Here is a tiny trained network, its code and every weight. The questions are about switching its units off for an input and a class, where a switched-off unit gives its printed mean instead of its output.

import numpy as np


def w(rows, s, z=0):
    codes = np.array(rows[::2]) - 128.0
    scale = np.full(codes.shape[1], s)
    scale[-1] = z or s
    return codes * scale


def norm(h):
    return h / np.sqrt((h * h).mean(-1, keepdims=True) + 1e-5)


def f(y):
    return y / 2 * (1 + np.tanh(0.7978845608 * (y + 0.044715 * y**3)))


def log_softmax(a):
    a = a - a.max(-1, keepdims=True)
    return a - np.log(np.exp(a).sum(-1, keepdims=True))


def net(x, mask):
    res = np.array(x, float).reshape(1, 4) / 4 @ E
    u = 0
    for l in range(2):
        y = f(norm(res) @ A[l][:, :-1].T + A[l][:, -1])
        res = res + np.where(mask[u : u + 11], y, B[l][:, -1]) @ B[l][:, :-1]
        u += 11
    return log_softmax(norm(res)[-1] @ U[:, :-1].T + U[:, -1])


A, B = {}, {}
E = w([
[155,63,151,131,65,148,74,137,109],'x0',
[131,126,126,129,128,128,132,125,128],'x1',
[116,127,253,152,101,158,136,77,133],'x2',
[137,140,109,181,75,167,151,199,178],'x3',
],0.018)
A[0] = w([
[48,156,130,108,186,116,140,31,83,2],'0.n0',
[102,114,152,118,106,78,154,76,101,69],'0.n1',
[131,141,180,137,158,154,146,152,178,13],'0.n2',
[163,146,40,117,123,135,113,178,149,62],'0.n3',
[127,94,112,95,141,143,106,142,79,33],'0.n4',
[139,136,114,112,114,145,134,101,144,120],'0.n5',
[172,58,83,94,98,123,74,179,70,26],'0.n6',
[155,67,128,109,146,96,63,96,7,24],'0.n7',
[144,106,44,69,165,73,100,124,89,100],'0.n8',
[116,139,88,133,107,122,109,171,115,33],'0.n9',
[140,123,100,40,181,70,85,109,106,57],'0.n10',
],0.011,0.0074)
B[0] = w([
[254,190,150,101,92,175,127,216,97,211],'0.n0',
[163,126,78,83,161,149,103,134,117,157],'0.n1',
[134,159,71,158,122,135,113,109,130,138],'0.n2',
[115,70,154,97,185,87,125,172,67,232],'0.n3',
[127,116,124,158,103,123,110,105,139,130],'0.n4',
[122,129,122,120,142,145,110,133,147,125],'0.n5',
[213,165,90,177,86,69,52,137,130,202],'0.n6',
[85,67,96,183,138,17,82,43,133,197],'0.n7',
[37,147,181,215,38,179,160,92,215,255],'0.n8',
[145,101,110,81,162,102,124,132,87,144],'0.n9',
[88,211,95,158,48,183,129,82,156,217],'0.n10',
],0.0099,0.0069)
A[1] = w([
[171,161,195,8,215,109,109,89,79,73],'1.n0',
[127,37,144,119,83,125,74,88,123,39],'1.n1',
[145,9,165,62,176,111,71,54,50,3],'1.n2',
[69,133,131,114,216,85,204,193,131,54],'1.n3',
[164,31,114,95,106,109,56,204,114,64],'1.n4',
[181,123,184,78,88,206,126,140,102,53],'1.n5',
[74,220,96,158,132,159,216,97,174,35],'1.n6',
[138,122,178,140,126,182,112,131,178,119],'1.n7',
[116,96,115,113,232,109,181,179,151,32],'1.n8',
[119,121,153,129,133,167,143,167,162,118],'1.n9',
[77,158,163,144,139,135,163,73,145,205],'1.n10',
],0.014,0.0065)
B[1] = w([
[228,73,4,167,106,182,135,170,77,186],'1.n0',
[47,145,132,156,107,134,123,164,186,183],'1.n1',
[37,231,217,43,183,128,224,158,147,177],'1.n2',
[102,99,147,196,73,73,41,52,169,182],'1.n3',
[201,143,148,99,178,167,157,98,80,200],'1.n4',
[98,84,45,163,129,57,79,108,156,181],'1.n5',
[69,122,202,62,185,105,161,187,106,249],'1.n6',
[91,168,95,118,153,68,119,70,128,179],'1.n7',
[107,108,119,215,22,117,60,27,179,163],'1.n8',
[90,122,101,129,106,113,105,130,87,160],'1.n9',
[202,105,121,67,176,190,173,180,116,224],'1.n10',
],0.012)
U = w([
[62,172,165,66,166,135,188,140,138,149],'0',
[87,104,118,210,71,85,43,86,159,6],'1',
[252,108,95,128,146,158,128,147,83,241],'2',
],0.021,0.0015)

Each question gives the input, the list of numbers given to net, and the class t.
The units are the neurons (one row each of A and B). Each row of codes is followed by its name. A weight is (code - 128) times the scale printed after its matrix; where a second scale follows, it is the last column's (A, B and U).
mask holds one flag per neuron, layer by layer. A switched-off neuron (its flag False) gives its mean, the last column of its row in B, instead of its output. The means were averaged over made-up inputs and are rounded, as every weight is.
A unit's drop is (log p(t) with every unit on - log p(t) with that unit switched off) / (log p(t) with every unit on - log p(t) with every unit switched off).
The circuit of an input: a set's keep is (log p(t) with only the set's units on - log p(t) with every unit switched off) / (log p(t) with every unit on - log p(t) with every unit switched off). Starting from the 12 units with the biggest drops (on a tie, the unit counted first), units are removed one at a time, each time the one whose removal leaves the highest keep (on an exact tie, the one counted first), for as long as the keep stays at least 0.8.
units of the circuit, in order: the units of the circuit, biggest drop first
top k neurons: the k neurons with the biggest drops, biggest first
top k neurons in layer l: the k neurons of layer l with the biggest drops, biggest first
drop when u is switched off: that unit's drop, to one decimal
input [-3,-8,-6,1], class 1: top 2 neurons => [0.n3, 1.n3]
input [0,-5,-2,5], class 1: top 3 neurons in layer 0 => [0.n6, 0.n0, 0.n3]
input [2,3,0,-7], class 1: top 2 neurons => [0.n10, 0.n7]
input [-1,6,6,-5], class 2: units of the circuit, in order => [1.n0]
input [4,0,0,5], class 2: top 3 neurons => [0.n8, 1.n4, 0.n10]
input [6,-7,0,8], class 2: top 2 neurons => [0.n8, 1.n4]
input [1,0,-7,-2], class 1: top 3 neurons => [0.n6, 1.n2, 0.n8]
input [0,3,-7,3], class 1: top 3 neurons => [0.n3, 0.n0, 1.n10]
input [7,-8,0,4], class 2: top 2 neurons in layer 1 => [1.n4, 1.n3]
input [-7,-4,-5,1], class 1: top 4 neurons => [1.n3, 0.n3, 1.n8, 1.n2]
input [0,4,0,1], class 1: top 2 neurons => [0.n6, 0.n8]
input [0,0,3,0], class 2: top 2 neurons => [0.n7, 0.n8]
input [-4,-4,-2,7], class 1: drop when 1.n1 is switched off => 0.0
input [7,-4,2,-3], class 0: top neuron => [1.n2]
input [4,4,2,-2], class 0: drop when 1.n2 is switched off => 2.0
input [5,5,7,-2], class 0: drop when 1.n2 is switched off => 3.0
input [8,-6,-2,7], class 2: drop when 1.n4 is switched off => 0.6
